Below is a small trained network, with its code and all its weights. Each question gives an input and a target symbol and asks what happens when units are switched off, that is, made to give their printed mean instead of their output.

import numpy as np


def w(rows, s, z=0):
    codes = np.array(rows[::2]) - 128.0
    scale = np.full(codes.shape[1], s)
    scale[-1] = z or s
    return codes * scale


def norm(h):
    return h / np.sqrt((h * h).mean(-1, keepdims=True) + 1e-5)


def f(y):
    return y / 2 * (1 + np.tanh(0.7978845608 * (y + 0.044715 * y**3)))


def softmax(a):
    e = np.exp(a - a.max(-1, keepdims=True))
    return e / e.sum(-1, keepdims=True)


def log_softmax(a):
    a = a - a.max(-1, keepdims=True)
    return a - np.log(np.exp(a).sum(-1, keepdims=True))


def net(x, mask):
    ids = ['αβγδεημξπσ'.index(c) for c in x.split()]
    T = len(ids)
    res = E[ids] + P[:T]
    r = norm(res)
    for j in range(3):
        rows = slice(4 * j, 4 * j + 4)
        q, k, v = (r @ M[0][rows].T for M in (Q, K, V))
        z = softmax(np.where(np.tri(T) > 0, q @ k.T / 4**0.5, -1e9)) @ v
        o = O[0][rows]
        res = res + np.where(mask[j], z, o[:, -1]) @ o[:, :-1]
    y = f(norm(res) @ A[0][:, :-1].T + A[0][:, -1])
    res = res + np.where(mask[3:19], y, B[0][:, -1]) @ B[0][:, :-1]
    return log_softmax(norm(res)[-1] @ U[:, :-1].T + U[:, -1])


Q, K, V, O, A, B = {}, {}, {}, {}, {}, {}
E = w([
[147,123,115],'α',
[137,119,113],'β',
[8,20,60],'γ',
[145,122,113],'δ',
[145,119,117],'ε',
[141,121,111],'η',
[118,143,151],'μ',
[148,119,116],'ξ',
[148,115,129],'π',
[146,117,119],'σ',
],0.014)
P = w([
[133,150,107],'0',
[120,58,149],'1',
[107,100,108],'2',
[137,202,99],'3',
[160,117,146],'4',
[57,31,139],'5',
[96,142,77],'6',
[253,182,135],'7',
[190,59,188],'8',
],0.0062)
Q[0] = w([
[121,76,147],'h0',
[141,48,240],'h0',
[100,202,66],'h0',
[160,150,226],'h0',
[116,132,99],'h1',
[143,164,144],'h1',
[108,175,163],'h1',
[143,174,163],'h1',
[136,36,180],'h2',
[178,228,105],'h2',
[186,203,124],'h2',
[245,137,208],'h2',
],0.011)
K[0] = w([
[83,156,93],'h0',
[45,123,75],'h0',
[186,131,185],'h0',
[61,78,118],'h0',
[116,116,109],'h1',
[136,90,162],'h1',
[153,108,154],'h1',
[141,91,170],'h1',
[118,183,77],'h2',
[96,5,155],'h2',
[70,21,135],'h2',
[19,100,72],'h2',
],0.012)
V[0] = w([
[169,133,62],'h0',
[139,255,128],'h0',
[157,92,176],'h0',
[198,201,91],'h0',
[191,178,124],'h1',
[24,178,142],'h1',
[61,102,76],'h1',
[166,76,212],'h1',
[37,170,82],'h2',
[14,127,188],'h2',
[60,84,16],'h2',
[127,200,196],'h2',
],0.0075)
O[0] = w([
[80,103,167,165],'h0',
[83,243,196,44],'h0',
[181,104,161,151],'h0',
[81,148,203,121],'h0',
[163,177,157,176],'h1',
[79,47,209,6],'h1',
[39,109,120,81],'h1',
[163,103,95,164],'h1',
[30,231,139,100],'h2',
[63,127,55,21],'h2',
[1,118,171,156],'h2',
[206,206,47,85],'h2',
],0.0056,0.0015)
A[0] = w([
[136,127,154,101],'n0',
[118,73,171,65],'n1',
[116,183,109,145],'n2',
[172,130,135,121],'n3',
[142,194,178,207],'n4',
[109,99,187,62],'n5',
[18,81,81,254],'n6',
[10,104,110,203],'n7',
[119,89,163,118],'n8',
[133,206,78,163],'n9',
[155,125,163,165],'n10',
[71,96,97,145],'n11',
[133,95,145,151],'n12',
[106,115,191,91],'n13',
[168,194,95,172],'n14',
[177,139,100,170],'n15',
],0.011,0.0043)
B[0] = w([
[116,125,130,127],'n0',
[160,200,136,189],'n1',
[179,189,90,154],'n2',
[104,91,114,179],'n3',
[130,38,28,195],'n4',
[117,207,135,165],'n5',
[2,3,33,211],'n6',
[110,40,30,186],'n7',
[130,200,159,184],'n8',
[143,240,121,238],'n9',
[92,104,136,200],'n10',
[113,90,119,140],'n11',
[108,141,152,190],'n12',
[92,196,141,164],'n13',
[84,224,49,254],'n14',
[63,153,90,246],'n15',
],0.0057,0.0036)
U = w([
[126,150,173,42],'α',
[50,87,104,102],'β',
[100,70,97,61],'γ',
[68,164,192,69],'δ',
[131,134,180,73],'ε',
[2,117,156,126],'η',
[124,221,58,253],'μ',
[148,126,200,145],'ξ',
[252,48,93,149],'π',
[145,122,164,51],'σ',
],0.0094,0.0033)

Each question gives the input, a string of symbols that net reads in full, and the target symbol t.
The units are the heads (4 rows each of Q, K, V and O) and the neurons (one row each of A and B). Each row of codes is followed by its name. A weight is (code - 128) times the scale printed after its matrix; where a second scale follows, it is the last column's (O, A, B and U).
mask holds one flag per unit, heads first, then neurons. A switched-off unit (its flag False) gives its mean, the last column of its rows in O or B, instead of its output. The means were averaged over made-up inputs and are rounded, as every weight is.
A unit's drop is (log p(t) with every unit on - log p(t) with that unit switched off) / (log p(t) with every unit on - log p(t) with every unit switched off).
The circuit of an input: a set's keep is (log p(t) with only the set's units on - log p(t) with every unit switched off) / (log p(t) with every unit on - log p(t) with every unit switched off). Starting from the 12 units with the biggest drops (on a tie, the unit counted first), units are removed one at a time, each time the one whose removal leaves the highest keep (on an exact tie, the one counted first), for as long as the keep stays at least 0.8.
circuit, biggest first: the units of the circuit, biggest drop first
unit that matters most: the unit with the biggest drop
k most important neurons: the k neurons with the biggest drops, biggest first
heads that matter: for each layer, one digit per head in row order, 1 if its drop is at least 0.15 and else 0, layers parted by /
drop when u is switched off: that unit's drop, to one decimal
input μ π ξ η, target π: heads that matter : 001
input π μ μ, target π: heads that matter : 101
input μ η μ β, target η: heads that matter : 001
input η ξ η μ η μ π, target η: heads that matter : 111
input μ η μ μ μ ξ, target μ: heads that matter : 101
input π μ μ μ μ π π δ, target π: heads that matter : 011
input μ μ η μ α, target η: circuit, biggest first : h2
input π μ η, target π: heads that matter : 011
input μ π π π δ β, target π: heads that matter : 001
input μ μ π σ ε, target π: 2 most important neurons : n6; n9
input η π ξ ξ α η π ε, target η: heads that matter : 101
input μ α η μ μ, target η: heads that matter : 001
input μ μ σ π π μ π, target π: 3 most important neurons : n6; n9; n13
input η μ π, target η: unit that matters most : h0
input ξ π μ η ξ η μ δ, target η: drop when h2 is switched off : 0.9
input μ μ π π ε σ μ π δ, target μ: drop when h2 is switched off : 2.0
input μ α μ π μ ξ, target π: drop when h2 is switched off : 0.9
